Small tables with named rows and columns. After each table, cells are looked up by row and column.

Table Bev
,Tiv,Kivakis,Nif,Domotuz,Zuvesas,Rirena
Fik,168,123,127,150,162,121
Resiko,78,96,152,104,86,98
Nada,108,90,161,136,108,91
Sasiro,142,79,180,174,130,77
Pivi,191,107,141,177,176,103
Kido,157,82,173,179,145,79
Dezi,77,127,139,111,81,130
Bufedi,131,79,176,162,124,78
Gop,165,123,134,159,157,120
Ses,99,92,154,121,105,92
Subuf,162,169,42,69,178,167
Sako,194,84,161,190,176,78
Tez,194,99,145,182,180,94
Tudino,144,147,58,57,168,145

What is the Zuvesas of Dezi in Bev?
81
What is the Tiv of Subuf in Bev?
162
What is the Tiv of Sasiro in Bev?
142
What is the Domotuz of Sasiro in Bev?
174
What is the Kivakis of Fik in Bev?
123
What is the Tiv of Sako in Bev?
194
What is the Kivakis of Nada in Bev?
90
What is the Zuvesas of Nada in Bev?
108
What is the Rirena of Sako in Bev?
78
What is the Nif of Resiko in Bev?
152
What is the Domotuz of Subuf in Bev?
69
What is the Zuvesas of Pivi in Bev?
176
What is the Nif of Fik in Bev?
127
What is the Nif of Subuf in Bev?
42
What is the Rirena of Gop in Bev?
120
What is the Rirena of Nada in Bev?
91
What is the Nif of Tez in Bev?
145

Kaninor =
	Pupit	Mes	Kelore	Mazi
Mig	106	101	111	90
Dirakis	125	111	138	50
Zasil	101	99	101	99
Guv	101	90	97	98
Lok	175	219	100	124
Kup	101	99	104	97
Gufotov	99	99	100	99
Pokot	116	105	117	75
Niz	115	104	112	74
Bitaso	108	101	112	89
Nafegik	105	100	107	94

What is the Mes of Niz in Kaninor?
104
What is the Mes of Nafegik in Kaninor?
100
What is the Mes of Mig in Kaninor?
101
What is the Pupit of Pokot in Kaninor?
116
What is the Mes of Bitaso in Kaninor?
101
What is the Mazi of Kup in Kaninor?
97
What is the Kelore of Bitaso in Kaninor?
112
What is the Mazi of Lok in Kaninor?
124
What is the Mazi of Guv in Kaninor?
98
What is the Mazi of Pokot in Kaninor?
75
What is the Mes of Gufotov in Kaninor?
99
What is the Kelore of Lok in Kaninor?
100
What is the Pupit of Guv in Kaninor?
101
What is the Kelore of Niz in Kaninor?
112
What is the Kelore of Mig in Kaninor?
111
Row with the largest Pupit: Lok

Bala =
columns: Zun, Favir, Vateb, Mip, Zivazef, Sika, Poneg, Bomeben
Pof: [115, 112, 110, 106, 121, 112, 110, 114]
Kiser: [131, 134, 132, 166, 114, 133, 138, 131]
Pedam: [125, 129, 128, 147, 112, 127, 131, 124]
Zofo: [123, 127, 126, 143, 113, 126, 130, 123]
Vivadot: [149, 143, 160, 234, 113, 136, 151, 144]
Fudimu: [119, 118, 119, 119, 114, 118, 118, 119]
Rovi: [118, 123, 107, 109, 124, 123, 122, 122]
Zab: [31, 215, 105, 72, 10, 223, 247, 36]
Nupel: [119, 120, 121, 125, 115, 120, 121, 119]
Rig: [117, 118, 118, 118, 117, 118, 118, 117]
Zop: [133, 138, 134, 176, 113, 135, 142, 131]
Rekizu: [132, 138, 131, 175, 115, 135, 143, 131]

Zun of Pedam: 125
Vateb of Zab: 105
Mip of Rig: 118
Favir of Rovi: 123
Vateb of Zofo: 126
Zun of Pof: 115
Zivazef of Nupel: 115
Which row has the largest Sika? Zab

Fud =
	Miralu	Gisu
Zube	88248	80030
Ruk	13199	21615
Vezakor	38797	51626

Gisu of Vezakor: 51626
Miralu of Vezakor: 38797
Miralu of Ruk: 13199
Gisu of Zube: 80030
Gisu of Ruk: 21615
Miralu of Zube: 88248

Vep
cols = Sibazom, Zad, Mevede
Zopefed: [-0.69, -6.40, 0.97]
Butasuk: [-2.00, -5.47, 2.25]
Dila: [8.21, 1.29, -7.14]
Sud: [6.30, 0.21, -5.35]
Lupi: [7.65, -4.82, -7.12]
Fup: [-5.10, -2.79, 5.44]
Musugoz: [-8.96, -5.07, 9.10]
Pirukat: [6.02, 3.63, -4.82]
Mon: [6.45, 7.14, -5.02]
Kob: [-0.81, 0.13, 1.37]
Rem: [8.36, 3.64, -7.06]
Remu: [-7.47, 2.90, 8.10]

Zad of Musugoz is -5.07
Zad of Zopefed is -6.40
Sibazom of Mon is 6.45
Sibazom of Lupi is 7.65
Mevede of Mon is -5.02
Sibazom of Pirukat is 6.02
Sibazom of Dila is 8.21
Mevede of Remu is 8.10
Sibazom of Butasuk is -2.00
Sibazom of Kob is -0.81
Zad of Remu is 2.90
Sibazom of Musugoz is -8.96

Sul.csv
,Lado,Vas,Mivenik,Vofev,Zivites,Sasef,Madisa,Poka,Peg
Pizigo,271,462,328,237,130,294,670,124,329
Rur,132,473,659,579,398,323,292,591,172
Palu,438,266,153,383,346,287,239,202,501
Povalin,249,349,372,376,101,420,768,206,391
Tuz,292,364,364,220,321,294,370,326,384
Bura,325,355,415,288,340,304,395,308,359

Vas of Bura is 355
Zivites of Bura is 340
Vas of Palu is 266
Vofev of Palu is 383
Lado of Palu is 438
Mivenik of Rur is 659
Madisa of Rur is 292
Vofev of Tuz is 220
Peg of Palu is 501
Sasef of Pizigo is 294
Peg of Rur is 172
Poka of Pizigo is 124
Poka of Bura is 308
Lado of Bura is 325
Mivenik of Pizigo is 328

Lalug.csv
,Pogufo,Mem,Kivutid,Dut,Timotab
Nuvizim,87,118,169,123,70
Posizi,209,102,126,109,123
Dolad,135,88,54,79,56
Vetim,139,86,49,78,80
Sofibu,155,71,4,63,119
Fezipe,204,73,17,69,132
Zun,36,95,63,80,13
Zel,153,109,153,120,130
Lubug,170,116,168,123,82
Laven,163,112,159,122,111
Ler,172,73,17,71,150
Zud,217,101,124,108,120

What is the Mem of Zel in Lalug? 109
What is the Kivutid of Vetim in Lalug? 49
What is the Timotab of Laven in Lalug? 111
What is the Pogufo of Dolad in Lalug? 135
What is the Mem of Dolad in Lalug? 88
What is the Timotab of Vetim in Lalug? 80
Row with the largest Pogufo: Zud

Table Bunuben
,Lumek,Zes,Bupodeb,Kebalok
Boz,1367,6662,1747,7476
Fof,1545,850,7636,7197
Fidusal,7011,693,7483,1632
Lal,7601,7096,1166,1234
Lasad,546,8124,7871,2886

What is the Lumek of Lasad in Bunuben?
546
What is the Zes of Fof in Bunuben?
850
What is the Kebalok of Fidusal in Bunuben?
1632
What is the Kebalok of Boz in Bunuben?
7476
What is the Zes of Lal in Bunuben?
7096
What is the Bupodeb of Fof in Bunuben?
7636
What is the Lumek of Boz in Bunuben?
1367
What is the Bupodeb of Fidusal in Bunuben?
7483
What is the Zes of Lasad in Bunuben?
8124
What is the Lumek of Fof in Bunuben?
1545
What is the Bupodeb of Lal in Bunuben?
1166
What is the Lumek of Fidusal in Bunuben?
7011

